Each row was made from one walk, in order. Every step used is in the known rows, and no mark comes twice. Write each row's walk.
Each row is shifted at random along 3 fixed directions that mean nothing.
Known rows
futez-naro-mobila-monag-totivik-gudu: [-24.6  -5.8 -15.9  -8.5 -11.4 -13.0  -2.5  -5.4 -15.5 -12.5  -2.4  23.0
  34.2   0.2   0.4  20.7 -31.2  -5.2   6.4  10.2   5.7 -31.6 -16.7  22.0
   0.8  40.4   3.2  -6.7   3.8 -37.8  11.5  -3.9   7.7  -9.0   4.0  -9.1
  -0.8  -9.5  14.8  11.4  11.6  -7.0]
gudu-kene-naro-mobila-monag-totivik-futez-nufup: [-17.7  -0.8  -6.7   4.1 -23.9   4.1   5.8   2.6  -0.4   1.1   2.3 -18.4
   1.9 -16.4  -7.0  -4.0 -21.2 -11.7 -11.7   2.7  22.2  18.5   3.0  -7.7
  28.8   0.0  -2.1   0.0  14.0  16.4   3.8  -3.8 -14.4   7.6   8.9  18.0
  -3.0  12.7  -4.0  -2.5  19.0   2.1]
kene-mobila-monag-totivik-futez: [ -7.1  38.3  10.4  -4.9  15.3 -27.7  -6.1   2.6  -0.4  -7.3  12.0  33.3
  25.5  23.9  32.7   9.3   1.5   7.3  32.8   6.7 -14.4 -40.7  13.6  -1.4
 -36.4  30.1 -13.7 -14.0 -14.7 -42.8 -19.3 -31.0  13.4 -12.7 -13.2 -25.1
   1.5  -5.5  13.2  31.0  -3.1   3.2]
monag-totivik-gudu-naro-futez: [ -9.5   4.2  -4.2 -15.1  11.5  -3.9 -14.5  -3.8  -7.3  -8.2   0.9  12.9
  11.0   3.9   8.0  17.3 -10.0   6.9  10.7   0.4 -17.9 -11.2  -6.9  12.7
   1.3  16.0   2.7  18.7 -23.1  -0.9   3.3  -5.2   0.6 -16.9 -15.6 -13.1
  10.5 -13.6   4.0   1.5  12.2   1.5]
mobila-naro-nufup-pamib-futez: [ -5.8  -0.9  -7.0  24.8 -18.3   4.1   3.6  -6.7   0.7   6.9   0.6 -17.7
  -2.1  -1.8 -17.9  -1.7 -21.0 -10.8 -15.3 -19.9  11.9  -5.9  17.7  14.6
  10.4  -0.4   0.3  -0.3  10.5  -5.6  10.8   3.2 -17.4  24.5  28.1  28.3
 -27.6  -5.4   7.2  -0.7   0.5 -14.1]
nufup-naro-monag-totivik: [ -7.0  -4.5  18.5 -22.8  14.6   5.8  -1.7 -14.5   7.5  -2.7   4.1   2.3
  -4.7  15.7  -2.7  -6.8  -2.5  -1.4  -0.5   7.2  -1.6 -21.6  15.7   1.1
   0.1   1.4   7.1   1.2   4.3   8.0  25.2  20.9  22.0  -4.9  12.9  -4.0
 -15.4   0.2  -9.8  10.2  20.3   7.0]
naro-monag-totivik-gudu: [ 12.6 -21.1   6.7 -11.1  28.2  18.6  -4.2   7.4  -0.6   5.7  -9.4 -15.3
 -25.3  11.6  -1.5   1.7  18.2  27.3   4.9  -0.1 -19.3  16.2 -16.6  -1.4
   5.0 -18.1  -3.0  28.3 -20.3  22.1  15.7  11.8   6.2   0.6 -18.3  -2.3
  -5.1 -13.6 -12.0  -9.1 -25.0   7.0]
pamib-futez-naro-monag-totivik-mobila: [-28.5  13.0  -4.8 -19.8  -8.5 -26.5   5.9 -15.9   0.9  -1.5   9.1  45.4
  49.7  -6.7   3.4  18.0 -24.8 -35.6   7.7  16.9  20.6 -41.1  26.7   8.0
   4.2  46.2   2.3 -10.3   7.8 -20.9   7.2 -15.0  23.0  -9.4   4.7 -11.3
   8.0  13.5   9.1  11.2  45.4  22.5]
mobila-monag-naro-futez-nufup: [-11.0  18.7  20.1 -10.5  17.0  16.2   0.2   0.4  19.5  10.0   5.1   3.2
 -15.4  13.1  20.0 -30.2  15.0  -5.8   6.6  17.6 -10.9   7.9  35.8  -6.5
 -20.5  -7.6  12.9   8.0 -23.3  12.0   3.4  -9.8   1.2 -12.4   1.9  -4.2
 -11.6   0.8 -32.2   9.5   9.3  10.1]
pamib-futez-naro-monag-totivik: [ -8.4   0.4  15.9 -31.0  18.2   8.1   1.3  -8.1  18.9   7.6   2.4   6.3
  -8.9   1.4  -2.9 -16.2  11.5 -29.6  -4.8  10.9   8.8   7.8  37.9  -6.9
  13.3 -12.8   7.8  13.0  -3.9  34.5  14.8   1.9  21.9  -8.0   1.4  -0.5
   2.1  11.9 -27.6  -3.1  42.1  30.4]
gudu-monag-naro-futez-totivik-pamib: [ 11.5  17.7  10.9  -8.9  37.7  -0.7 -19.5  -4.8  -2.5  -2.0   6.3  42.1
   1.8  19.1  38.6  -5.8  32.7  19.1  27.3  17.4 -33.0 -15.0   3.2 -21.9
 -59.4  -6.8  -0.3   3.9 -38.7 -16.7  -9.5  -9.7  10.1 -32.6 -30.1 -35.1
  19.2 -16.1   3.9  14.3 -16.3  11.1]
futez-totivik-mobila-naro-nufup: [-16.8  13.8   7.4 -13.7  -3.3  14.2  -1.5   7.6   1.6 -22.5 -10.1 -21.0
 -15.2  -1.7 -14.1  -5.9  -1.1   5.9  -3.5  -4.4   7.4  12.7   1.1   4.0
  16.7  -8.1  13.1   2.0   8.4  17.4   3.4   6.4  -0.9   2.6  17.9  17.5
  -4.0 -12.2 -13.8   6.2  30.0 -22.7]
mobila-naro-nufup-pamib-futez-totivik-gudu: [  7.0  16.5  18.5 -14.4  27.4  19.0  -8.1   9.4  11.1  -4.6 -14.3  -2.9
 -27.1  14.4  10.4 -29.0  34.1  10.9   1.7   0.3 -30.5  15.9   5.7   5.0
 -16.1 -11.6  15.6  23.1 -25.2  14.0  -9.6  -5.0   2.3 -14.9   0.1  -9.6
   4.6 -10.4 -22.7   1.2  -6.7  -3.0]
nufup-pamib-futez-naro-monag-totivik-gudu-kene-mobila: [ 15.0 -10.2   8.4 -16.7  13.8   6.5  -2.8   5.3   4.2   8.2  -9.6   0.9
 -13.1  -8.2   0.9 -21.0  32.9  -3.0  -3.0   6.4 -12.3  22.0 -16.1 -12.9
   5.1 -18.9  -1.2   6.2   3.6  16.9  -7.0   9.2   6.7  -9.6 -15.6 -20.2
  25.9  15.8  -5.2 -11.7 -13.1  25.4]
gudu-naro-mobila-monag-totivik: [-28.7 -17.6 -17.2   9.4 -30.8 -11.7  -5.8 -10.8 -21.7  -9.6   7.2  -1.7
  28.9 -15.3 -15.4  27.5 -49.2 -11.3  -4.6  -8.8  27.0 -22.6 -13.8  18.4
  15.3  15.8  -3.3 -17.9  24.3 -23.6  20.7   9.9 -10.1   9.3  12.2  10.0
  -8.1 -13.3  28.1  14.4  24.0 -27.7]
nufup-pamib-futez-naro-mobila-monag-totivik-gudu: [  7.6 -28.0 -19.2  10.5 -14.1  -9.8   5.9   0.2  -8.9   6.1  -4.5  -3.3
   9.5  -7.1 -14.1  12.3 -13.2 -10.5  -6.3  -6.8   6.3  -7.1 -15.1  19.5
  10.0   3.1  -6.6  -6.8  13.3 -18.5   7.0   5.9   2.6  11.7   2.0   1.9
  -0.9   2.8   8.7 -12.0 -13.3  -2.9]
pamib-futez-nufup-naro-monag: [  7.1   7.1   8.3  16.8  -5.9   8.1  20.9   0.5   9.8  19.9  -0.2 -15.4
 -16.3  -0.1   4.7  -6.7   0.1  -0.4  -8.0   1.3   4.1  11.2  21.5  -6.1
   0.8  -3.7   1.4  -7.6   2.4   7.5  -1.9   8.3  -6.0  26.5  12.0  19.2
 -25.1   3.5 -10.6  -6.9 -24.5   8.1]
gudu-naro-nufup-pamib-futez-totivik-mobila: [ -2.5   9.0  22.6 -21.7   3.2  14.6  -4.2   6.6  14.2  -5.5  -0.9 -17.6
 -24.3 -13.8  -9.6 -29.0  33.3  -7.4  -4.3   2.1  -8.8  20.1   9.6 -13.2
   4.9 -29.0  18.0   3.5  -1.2  42.2  -6.7   9.7  -0.4 -11.1   6.5  -0.1
  20.4   9.2 -15.2  -0.6  31.5  -3.0]
nufup-naro-monag-totivik-mobila-futez: [  4.7 -10.8  -7.3  23.8 -13.0  -1.3  25.1   6.1 -15.3   0.6  -8.8 -26.2
  -2.0   8.2   1.3  21.9 -30.1  20.6  -1.8  -6.0   4.0  -0.2 -10.8  17.7
  12.7  -0.6 -13.2 -25.3  18.1 -19.4  12.0  19.9  -5.3  38.7   5.2  14.9
 -26.7 -14.4  -7.0  -5.7 -27.3 -23.9]
gudu-kene-totivik-mobila-monag-naro-futez-pamib: [  0.0  20.9  26.0 -34.6  35.1  15.4 -16.8   6.2  13.8  -8.1  -6.3  16.7
 -14.2   3.5  22.8 -41.4  47.4  -1.2  13.6  20.3 -19.7  20.8   3.5 -22.9
 -20.4 -32.0  11.0   8.7 -18.6  26.5 -13.4  -9.7   7.1 -39.3 -25.6 -31.4
  38.1   9.1 -23.9   5.1  19.5  11.7]
nufup-pamib-futez-totivik-gudu-monag: [ 30.1  -9.5   0.0   5.6  13.7 -11.9  -9.9   2.1   5.4   7.2   2.7  10.7
  -8.0   8.1   5.9  -3.1  39.0   5.2   9.4  -7.7 -15.4  -8.5  -3.0  -3.9
 -31.1 -21.6   0.0   7.2 -17.6  -2.7 -13.0 -10.8   8.4 -12.6 -21.9 -11.6
  14.4  -1.7  15.0  -3.5 -28.7   1.0]
naro-monag-totivik-mobila-futez-nufup-pamib: [  2.8  10.5   6.8  11.3   1.7 -15.3  13.6   3.4   2.9   4.9  12.0  12.0
  13.2  19.7  10.4   5.8   4.3  10.7   5.3   6.9   7.0 -18.3   9.6   2.5
 -19.6  20.7  -1.7  -9.2  -9.5 -11.8 -10.4 -12.6  11.4   2.7  -4.8  -4.0
 -16.7   2.0   0.1  15.0  -9.5  -8.6]
gudu-kene-totivik-futez-naro-mobila: [  4.5  31.5  19.6 -24.0  22.5   6.9  -4.8   5.9   1.7 -13.0  -6.3   0.6
 -15.1   5.4  18.2 -15.9  27.4  14.8   9.2  10.2 -16.1  19.5  -0.1 -25.9
   2.3 -17.1  -0.1   8.2  -9.6  25.7 -22.8  -5.0   0.9 -12.7 -19.2 -10.1
  24.1   0.1 -11.6   1.6  14.0  12.1]
monag-totivik-mobila-naro-futez-nufup-pamib: [-15.8  25.3   9.3 -14.2   1.0  -9.0  -4.9  -4.9   5.9 -12.5   8.5  16.3
  12.4  10.1   0.9  -3.6  -3.4  -6.7   5.8   5.7   3.2 -21.9  16.7   7.8
  -9.1  21.3  10.5  -3.1  -2.5  -7.6  -6.3  -5.7  12.7 -13.9  11.9  -6.3
  -2.8   4.3  -4.9  16.8  31.6  -6.0]
nufup-pamib-futez-naro-monag-totivik-mobila: [ 19.6  -4.2   8.0  -7.0  15.9   1.1   4.1   2.9   4.7   5.0  -5.5  -0.9
 -15.6   4.7   0.3  -9.5  26.4   1.0   2.5   3.9  -8.3   5.0   1.5  -7.9
  -8.3 -24.6  -3.0  -7.8   4.4   4.5  -2.3  14.9  15.0   2.2  -6.1  -8.3
   6.8   7.0  -7.9  -9.2 -12.6  11.1]
kene-naro-futez-totivik-gudu: [  9.3  33.1  29.0 -37.6  44.6  31.6  -4.9  21.6  18.2 -10.9 -21.4 -14.1
 -43.4  16.5  24.3 -43.5  60.6   9.6   4.8   7.1 -47.7  33.3  14.9 -12.3
   3.2 -35.9  11.9  25.6 -41.8  47.1   1.7   3.3  12.2 -21.6 -13.0 -14.8
  19.7 -11.1 -42.2  -5.5   9.0  22.9]
totivik-pamib-futez-naro: [ 17.8 -35.7 -41.9  37.2 -19.5   6.7  -2.2  -4.4  -6.0  14.0  -7.0 -32.8
 -15.7 -15.9 -34.2  14.3 -20.5 -11.6 -10.3 -26.7  14.9   6.8  -3.5   6.0
  14.7 -40.7 -17.6  -1.5  10.4  -7.5  14.2  10.5 -22.5  34.6  10.0  41.8
 -16.9  -2.5  19.2 -36.8 -26.8  -5.2]
monag-naro-nufup-pamib-futez-totivik-gudu-kene: [ 13.6   9.7  26.3 -32.7  34.0  23.5 -14.9  -0.5  15.2  -1.4  -6.9   7.4
 -29.7  -0.5   9.0 -26.1  41.9  16.3   1.3  12.2 -29.5  34.6  -6.2 -20.9
  -5.8  -9.8  16.2  33.1 -16.0  37.2 -17.7   2.8   1.8 -32.2 -12.8 -23.4
  29.7   9.1 -25.0  -6.8   1.6  25.2]
monag-totivik-pamib-futez-nufup-naro-mobila: [  2.8 -44.9 -21.2  14.3 -35.0  13.8  11.4  -5.3  -1.8   9.4   3.6 -51.0
 -18.0 -30.4 -56.0  18.0 -38.4 -15.9 -26.9 -22.3  35.5  23.2  -7.8   5.4
  58.2 -17.7 -10.0   0.8  36.2  30.8  21.9  32.2 -11.4  41.6  30.1  46.3
 -20.0  15.1  -4.0 -29.9  16.1  -2.1]
pamib-futez-nufup-naro-monag-totivik: [ 12.9  17.3   2.9  23.9   3.1 -10.2  18.0  -4.2  -4.8  10.1   6.3   9.1
   2.9  15.7  19.5  27.2 -20.5  19.9   0.5   0.4   5.3  -4.5   6.7  -3.4
 -12.8  27.4 -10.0 -14.3   2.8 -21.8 -14.7   3.7   1.6  22.9   1.6   5.1
 -30.6  -8.7   4.0   3.7 -39.3   2.0]
mobila-monag-naro-nufup-pamib-futez: [  0.4 -14.4   0.5  15.5  -6.9   7.4   5.5  -4.6   8.4  16.4   5.8 -13.8
  -7.8  -0.9  -8.8  -7.3  -9.7  -9.2  -6.9  -4.7   5.0   2.4  17.7   3.5
   0.4  -8.5  -1.7  -0.8   7.4   0.2  14.4   2.8  -9.5  13.7  15.2  12.5
 -20.6   5.7  -8.2  -4.0  -6.6  -0.3]
pamib-futez-nufup-naro: [  8.1  11.0 -12.5  36.8 -25.5  -9.1  16.5  -6.4  -0.2  11.0   5.4 -14.4
  -1.2  -1.8  -4.4  23.0 -30.2   1.2  -8.1 -15.7  17.1  -5.4  13.6   5.0
   4.8  12.6  -6.6 -18.6  16.4 -20.0 -10.4   3.5 -16.9  35.6  20.0  32.5
 -33.3  -1.9  14.6  -7.7 -29.0  -7.0]
nufup-pamib-futez-totivik: [ 36.1  10.6 -10.4  30.4   8.5 -25.5  -4.7  -8.9  -6.4  -2.6   7.3  14.9
   2.9  21.5   3.8  28.5   4.2  17.3   1.8 -25.4   6.5 -22.9   0.7  -0.1
 -26.1   0.3 -15.0 -10.7   2.2 -29.6 -23.5  -6.3   5.5  10.2  -5.7   6.1
 -13.7 -16.3  34.1   4.6 -36.5 -11.8]

Write each row's walk
[-12.5 -11.1 -19.2  10.0 -30.3  -4.9  -0.1  -0.6  -8.9  -2.6   2.4 -13.9
  13.5 -15.0 -22.6  12.8 -30.9  -6.7 -18.1 -12.5  22.5   8.9 -19.8  13.1
  36.3  21.1  -1.7   5.4  17.7   3.8   0.6   0.6 -14.5   9.2  10.0  14.0
  -5.6   7.4  11.5  -5.4   9.1  -6.4] | monag-totivik-gudu-kene-mobila-naro-futez-nufup-pamib
[ -6.2  -0.7  13.4 -34.6   5.8  -7.8 -11.0  -9.2  24.8  -3.4   6.3  17.1
   4.1  -3.8 -10.4 -28.6  26.5 -40.5   5.4   7.9   5.1 -18.7  32.4   2.6
  -9.2 -13.9  15.9  -1.2   7.8  10.4   5.2  -8.0  27.5 -29.5   8.3 -15.5
  23.5  26.6 -13.5   5.3  51.1  12.4] | nufup-pamib-futez-totivik-mobila-monag-naro
[ -0.6   1.5 -20.5  16.6  -4.5 -19.6   3.1  -0.2 -15.3  -4.5   1.8  18.1
  32.2   4.6   2.3  21.3 -21.2  -8.3   7.5  -6.4   6.7 -31.1  -5.6   6.7
  -6.4  16.0 -19.8 -17.5   1.4 -35.7   0.9 -12.4   4.7  10.7  -3.0  -3.1
  -4.6  -6.8  25.9   2.2  -5.4  -7.4] | kene-totivik-pamib-futez-naro-mobila-monag
[-11.7   1.1  11.3 -21.5   4.9  -5.9 -11.1  -7.8  12.9  13.8  10.3  37.4
  22.7  -8.0  13.2 -15.8  23.8 -16.1  17.5  20.3 -30.1 -28.9  10.8  -1.9
 -27.0  26.4  15.7  17.4 -26.5  -7.2   4.2 -17.7   4.5 -35.0  -9.3 -31.4
  26.8  18.8   6.1   6.5   8.0  29.3] | totivik-gudu-monag-naro-nufup-pamib-futez
[ 14.2  -4.8 -18.0  35.5 -13.5  -2.6  10.5  14.6  -9.2  -3.2  -4.8 -29.5
  -9.6  12.3  -0.3  14.4  -8.1  21.0 -11.5 -20.3  -2.2  13.9 -12.7  21.6
   2.7  -5.4  -1.4  -0.7 -13.6  -2.0 -10.9  -9.3 -19.7  18.2  -4.7  20.5
 -19.6 -22.2   1.3  -8.2 -26.8 -38.2] | mobila-futez-totivik-gudu-naro-nufup-pamib
[  2.9  12.0   3.8   3.2  10.2 -10.5   7.4  -1.7  -3.2  -3.1  -2.7  22.8
  13.6  21.9  24.1   1.0   1.3   7.4  10.8  11.6  -9.5 -28.2   2.6  12.8
 -33.1  14.7   1.3 -23.1  -8.5 -36.3  -3.0   0.1  14.4  -5.3  -4.0 -16.4
  -6.6  -7.3  -1.9  12.2 -15.8  -9.7] | nufup-naro-monag-totivik-mobila-futez-pamib
[ 12.7  18.6   9.3  -6.4  29.6  11.0 -15.8   8.5  -2.8  -4.4 -12.5  13.8
 -16.8   8.2  33.5 -23.6  33.3  17.2  12.7  11.5 -25.2  18.6 -13.9 -19.7
 -31.8 -25.2  -3.5   2.2 -20.3  -6.8 -19.4  -6.2  -4.8 -24.4 -24.8 -23.5
  25.4  -6.6  -3.7   4.5 -25.9   7.5] | gudu-kene-naro-mobila-monag-totivik-futez-pamib
[ 26.5  16.8  16.6  11.3  18.3   1.6   2.9  12.2  -8.8   0.0  -1.5   8.7
 -16.5   5.8  30.6   6.9  31.1  41.7  18.2   8.1 -28.9  17.6 -22.3 -26.3
 -38.7 -10.6  -5.8 -16.2  -6.1 -13.5 -25.7   8.9  -5.6  -1.2 -22.3 -21.8
  13.7 -12.6   2.2   4.3 -51.7  -3.1] | gudu-monag-naro-nufup-pamib-futez-totivik-mobila
[-10.4  -6.3 -12.6  18.3 -29.8 -24.7   7.8  -3.2  -5.6   5.4  11.9  18.4
  41.9 -14.3 -10.3  14.2 -20.9 -11.4  -9.0  -5.2  24.1 -20.5  -8.5   6.1
   9.9  46.9  -3.6  -1.1  11.7 -13.6 -11.0 -26.5  -7.4   4.4   5.8   0.8
   0.7  11.3  30.0  11.4   3.2  -3.4] | naro-nufup-pamib-futez-totivik-gudu-kene-mobila-monag
[-10.6 -24.2 -21.5   1.9 -21.3   6.7  -2.3   7.5 -14.3 -12.3 -16.4 -19.2
   4.3 -19.0 -17.1   5.9 -15.7  -0.8 -14.1  -8.5  15.1  16.8 -33.3  10.7
  34.2  -4.5   1.1   5.9  15.0   6.2  14.6   3.9 -11.6   3.2   1.1  12.1
   8.8  -8.2  11.2  -8.5   2.5 -15.2] | futez-totivik-gudu-kene-naro-mobila-monag
[-19.6  -3.4  -9.1   3.2 -27.3   5.9   9.6  17.8  -9.3  -4.6 -11.3 -27.9
   1.9 -18.7  -8.2  -5.8  -7.2 -15.2  -8.7  -9.6   6.2  17.4  -7.0  12.6
  33.4  -9.4  -1.1  -9.7   8.5   9.5  17.1   4.1 -11.8  19.5   5.7  13.9
   2.9 -10.0  -4.5  -1.0  14.5 -10.1] | kene-mobila-naro-futez-totivik-gudu-monag
[-22.2 -11.7 -14.2   7.7 -35.1 -16.1  11.8 -10.4  -7.8   8.2   6.0  15.6
  37.2 -23.9  -6.3  22.3 -47.7 -16.3  -6.3   7.9  26.6 -10.3  -8.4  16.0
  18.6  51.5   3.2  -3.4  20.8 -18.9  -5.5 -11.8  -9.2   7.7   8.7   2.6
  -0.5  14.5  11.4   1.1   6.9   0.3] | pamib-futez-nufup-naro-mobila-monag-totivik-gudu-kene
[ -7.0   0.5  -7.2  10.1 -20.7  -7.2   1.9  -1.8  -1.2   1.1   7.1  -3.7
  10.2  -6.8  -2.8  -5.5 -11.9  -9.1  -9.5   1.9  16.8  -1.4  -0.1  -7.2
   7.9   6.0  -2.9  -6.8  12.3  -1.6  -2.9  -5.1  -7.6  -0.4   8.3   6.9
  -2.6  15.5  10.1   3.4   6.4  -0.2] | gudu-kene-naro-mobila-monag-totivik-futez-nufup-pamib
[ 17.9  -9.6 -10.7  22.9  -3.6 -14.0   6.0  -3.4 -12.9   2.8   0.9   3.8
   4.7   7.0  -0.5  18.7 -12.7   4.4  -3.4 -10.2  10.0  -9.0  -9.4   7.0
  -8.9  -0.9 -14.5 -21.4  17.4 -30.2  -5.6   9.1   2.9  17.8   1.1   1.4
 -12.0  -8.4  15.0   0.3 -26.7 -10.0] | nufup-pamib-futez-naro-mobila-monag-totivik
[  6.9 -14.9 -25.4  35.5 -18.5  -9.3   3.4   1.4 -27.2  -1.3   1.5   2.2
  15.5  -4.7   6.5  32.4 -23.1  16.8   4.7  -8.4   7.0  -3.6 -26.9   3.4
 -13.3   1.5 -17.2 -23.2   6.0 -37.6   0.4   3.3 -16.8  17.4 -11.5   4.7
  -2.5 -21.7  23.8   1.0 -30.4 -22.6] | gudu-monag-naro-mobila-futez-totivik-pamib
[-16.4   6.6 -22.8  21.0 -18.7 -21.6  -7.0 -12.7 -18.1  -0.3   8.7  40.9
  49.2 -12.8   9.5  23.6 -39.5  -8.2   2.7   3.5  21.0 -26.2 -14.8  -2.6
 -11.2  46.5 -13.0 -10.3   8.9 -45.0 -11.1 -20.9 -12.2  -6.2  -0.7 -10.6
   5.6   4.4  41.5  12.8  -7.7   1.4] | gudu-kene-naro-mobila-monag-totivik-pamib-futez-nufup
[  5.2  33.8  13.2  -8.2  12.4  -9.1  -0.4  -4.4  -1.1 -11.8   3.8  28.8
  10.7   7.3  15.8  13.1   6.4  17.5  10.9   6.7 -13.9 -13.0  -1.1  -9.8
 -17.4  33.2   1.8  -8.5   1.7 -18.9 -21.9   0.2   8.2 -11.6   2.7 -18.8
   9.5  -1.0   4.9  12.0  -2.1   8.7] | monag-naro-nufup-pamib-futez-totivik-mobila
[ -6.9  -7.8 -11.7   8.5  10.1 -10.7  -7.5 -10.3   0.2   5.1  12.3  26.8
  20.6  14.1   3.9  12.1 -22.6  -6.8  10.4   6.2   6.2 -28.3  13.6   5.5
 -27.4  19.3  -6.5   5.5 -15.3 -25.2   3.3 -22.5   6.6  -8.2  -0.8  -5.4
 -15.7  -2.3   6.3   6.7   1.6  -2.6] | mobila-monag-totivik-pamib-futez-naro-nufup
[  7.6 -33.6  -6.7  -1.2 -11.0  11.7  -2.5   4.5   3.1  -0.8   1.8 -29.2
 -19.6  -6.4 -25.2   1.0   9.7   5.6 -13.6  -7.4   1.9  16.7 -16.8  -1.4
  17.8 -18.9   9.2  13.1   2.2  29.8  19.0  16.0  -1.4  -1.6   4.3  14.8
  -4.2   1.7  -3.4 -14.1   0.8  -6.5] | futez-totivik-gudu-monag-naro-nufup-pamib
[-14.8   0.4 -12.4  -6.5  -7.9 -19.3 -17.6 -17.8  -5.7 -11.9  12.7  30.6
  39.7   2.8  -9.1  22.6 -25.8  -1.2  -2.3  -3.2   4.2 -40.1 -14.2   7.8
   6.9  52.9   1.9  16.8  -0.8 -16.8   5.3 -12.0   2.4 -25.3   6.1 -11.4
   2.8   8.5  35.4  10.3  17.6   7.0] | monag-totivik-gudu-kene-naro-nufup-pamib
[-23.5  37.6  33.7 -40.0  26.6   0.8 -16.4  -3.0   8.4 -17.9   5.5  36.6
  16.1   7.2  25.6 -19.7  18.4   9.6  23.7  26.8 -17.4 -11.2   2.2 -21.8
 -21.6  21.3  12.4   8.7 -10.0   5.1 -15.3 -20.2   7.8 -43.3 -13.8 -39.4
  29.5   9.3  -5.8  27.2  32.8   7.3] | gudu-kene-totivik-mobila-monag-naro-nufup
